Below is a small trained network, with its code and all its weights. Each question gives an input and a target symbol and asks what happens when units are switched off, that is, made to give their printed mean instead of their output.

import numpy as np


def w(rows, s, z=0):
    codes = np.array(rows[::2]) - 128.0
    scale = np.full(codes.shape[1], s)
    scale[-1] = z or s
    return codes * scale


def f(y):
    return np.maximum(y, 0)


def softmax(a):
    e = np.exp(a - a.max(-1, keepdims=True))
    return e / e.sum(-1, keepdims=True)


def log_softmax(a):
    a = a - a.max(-1, keepdims=True)
    return a - np.log(np.exp(a).sum(-1, keepdims=True))


def net(x, mask):
    ids = ['αβγδζηθλμξπστφψω'.index(c) for c in x.split()]
    T = len(ids)
    res = E[ids] + P[:T]
    q, k, v = (res @ M[0].T for M in (Q, K, V))
    z = softmax(np.where(np.tri(T) > 0, q @ k.T / 3**0.5, -1e9)) @ v
    res = res + np.where(mask[0], z, O[0][:, -1]) @ O[0][:, :-1]
    y = f(res @ A[0][:, :-1].T + A[0][:, -1])
    res = res + np.where(mask[1:9], y, B[0][:, -1]) @ B[0][:, :-1]
    return log_softmax(res[-1] @ U[:, :-1].T + U[:, -1])


Q, K, V, O, A, B = {}, {}, {}, {}, {}, {}
E = w([
[136,46,155,180,116,177,44,48,127],'α',
[205,195,146,116,50,151,13,210,73],'β',
[89,196,67,180,131,166,121,94,18],'γ',
[162,186,92,199,148,73,30,135,184],'δ',
[82,69,94,204,126,72,196,116,144],'ζ',
[217,119,127,132,133,226,116,134,199],'η',
[139,194,54,77,102,85,159,238,108],'θ',
[100,62,145,85,68,199,196,114,67],'λ',
[234,50,56,186,143,134,130,215,47],'μ',
[38,202,172,64,71,129,51,86,169],'ξ',
[212,60,117,115,54,44,96,165,233],'π',
[212,221,66,182,43,182,191,26,126],'σ',
[111,123,135,70,161,238,32,162,71],'τ',
[64,194,215,232,18,29,56,93,62],'φ',
[73,193,233,241,167,238,216,254,214],'ψ',
[115,46,240,74,156,24,65,224,72],'ω',
],0.0074)
P = w([
[118,81,44,145,59,177,97,193,154],'0',
[107,91,63,160,58,179,94,200,146],'1',
[108,98,90,163,68,170,101,197,137],'2',
[133,118,128,154,88,158,104,169,122],'3',
[153,139,164,155,107,137,108,159,102],'4',
[157,159,204,158,121,126,112,142,89],'5',
[172,179,229,150,133,118,113,124,85],'6',
[189,187,253,149,148,101,107,118,74],'7',
],0.0068)
Q[0] = w([
[155,189,225,253,23,225,104,230,123],'head 0',
[81,152,221,246,3,131,114,248,90],'head 0',
[137,163,228,228,55,197,130,253,149],'head 0',
],0.0063)
K[0] = w([
[110,214,235,240,179,237,160,215,162],'head 0',
[8,233,254,252,172,158,214,249,126],'head 0',
[91,224,251,237,235,247,213,248,202],'head 0',
],0.0072)
V[0] = w([
[160,90,67,111,20,162,15,122,99],'head 0',
[42,228,237,133,253,148,251,156,206],'head 0',
[112,144,154,98,131,64,123,52,76],'head 0',
],0.0064)
O[0] = w([
[208,177,215,56,181,77,66,24,45,201],'head 0',
[30,127,121,189,57,254,167,255,240,102],'head 0',
[95,84,46,149,80,73,55,105,74,3],'head 0',
],0.0041,0.0052)
A[0] = w([
[151,170,116,144,206,37,19,209,8,113],'neuron 0',
[114,53,107,219,149,100,158,21,16,203],'neuron 1',
[113,229,94,15,16,113,153,35,31,157],'neuron 2',
[113,64,180,47,235,175,35,66,40,138],'neuron 3',
[190,140,177,96,199,127,182,164,107,244],'neuron 4',
[141,38,204,67,46,18,115,187,82,185],'neuron 5',
[30,161,84,96,207,3,104,106,135,254],'neuron 6',
[234,140,182,143,90,16,58,22,163,156],'neuron 7',
],0.007,0.0056)
B[0] = w([
[106,185,7,222,158,92,41,223,68,220],'neuron 0',
[83,35,123,241,134,151,220,54,44,192],'neuron 1',
[97,201,143,66,11,142,222,146,62,197],'neuron 2',
[26,100,176,118,171,201,19,167,107,223],'neuron 3',
[188,141,126,36,213,138,197,137,110,234],'neuron 4',
[120,34,197,82,61,16,189,198,124,211],'neuron 5',
[19,221,80,100,237,16,185,13,254,174],'neuron 6',
[222,82,96,177,42,142,68,78,228,254],'neuron 7',
],0.0068,0.0094)
U = w([
[77,18,203,194,124,173,38,29,131,80],'α',
[204,53,118,91,48,48,132,122,213,44],'β',
[142,211,56,207,203,82,33,95,210,101],'γ',
[76,153,172,245,35,39,128,107,109,2],'δ',
[216,46,48,190,194,117,159,180,33,25],'ζ',
[211,187,118,143,62,161,201,54,101,88],'η',
[205,197,144,125,43,121,48,207,62,25],'θ',
[73,65,127,135,246,69,254,15,179,209],'λ',
[175,209,37,25,204,59,213,173,101,137],'μ',
[44,195,206,54,230,184,29,140,59,136],'ξ',
[74,72,188,85,223,27,101,188,165,149],'π',
[79,251,90,190,198,171,171,58,36,161],'σ',
[238,153,192,27,242,193,90,65,170,244],'τ',
[44,237,247,52,80,84,94,50,180,209],'φ',
[11,59,4,159,23,219,114,205,206,103],'ψ',
[71,62,245,70,82,145,217,169,82,164],'ω',
],0.0066,0.0055)

Each question gives the input, a string of symbols that net reads in full, and the target symbol t.
The units are the heads (3 rows each of Q, K, V and O) and the neurons (one row each of A and B). Each row of codes is followed by its name. A weight is (code - 128) times the scale printed after its matrix; where a second scale follows, it is the last column's (O, A, B and U).
mask holds one flag per unit, heads first, then neurons. A switched-off unit (its flag False) gives its mean, the last column of its rows in O or B, instead of its output. The means were averaged over made-up inputs and are rounded, as every weight is.
A unit's drop is (log p(t) with every unit on - log p(t) with that unit switched off) / (log p(t) with every unit on - log p(t) with every unit switched off).
The circuit of an input: a set's keep is (log p(t) with only the set's units on - log p(t) with every unit switched off) / (log p(t) with every unit on - log p(t) with every unit switched off). Starting from all 9 units, units are removed one at a time, each time the one whose removal leaves the highest keep (on an exact tie, the one counted first), for as long as the keep stays at least 0.8.
units of the circuit, in order: the units of the circuit, biggest drop first
unit that matters most: the unit with the biggest drop
k most important neurons: the k neurons with the biggest drops, biggest first
drop when u is switched off: that unit's drop, to one decimal
input σ η τ λ η τ ζ μ, target ζ: most important neuron => neuron 0
input β τ α ω, target π: units of the circuit, in order => neuron 5; neuron 3; neuron 6; head 0
input ψ τ π δ η ω, target ω: units of the circuit, in order => head 0; neuron 0
input β γ β ω σ, target η: units of the circuit, in order => neuron 2; neuron 7; head 0; neuron 1
input λ γ τ α ζ, target λ: units of the circuit, in order => neuron 6; neuron 1; head 0
input μ ψ μ γ, target ψ: 2 most important neurons => neuron 4; neuron 6
input τ ω λ τ ω τ, target ξ: units of the circuit, in order => neuron 3; neuron 7
input π φ ξ, target φ: units of the circuit, in order => neuron 6; neuron 2; head 0
input φ μ φ τ, target ξ: units of the circuit, in order => neuron 3; head 0
input λ ψ θ ω, target ω: 2 most important neurons => neuron 0; neuron 7
input τ ψ δ, target ψ: 2 most important neurons => neuron 4; neuron 6
input η α δ η θ π, target β: 3 most important neurons => neuron 7; neuron 5; neuron 3
input ω ψ λ λ, target ψ: 3 most important neurons => neuron 5; neuron 4; neuron 2
input λ ζ ξ α α μ μ γ, target σ: unit that matters most => neuron 1
input π ψ ζ ξ, target ψ: drop when neuron 4 is switched off => 0.3
input η ψ μ, target ψ: drop when head 0 is switched off => 2.2
input σ β γ η σ ψ δ, target ψ: drop when neuron 4 is switched off => 0.1
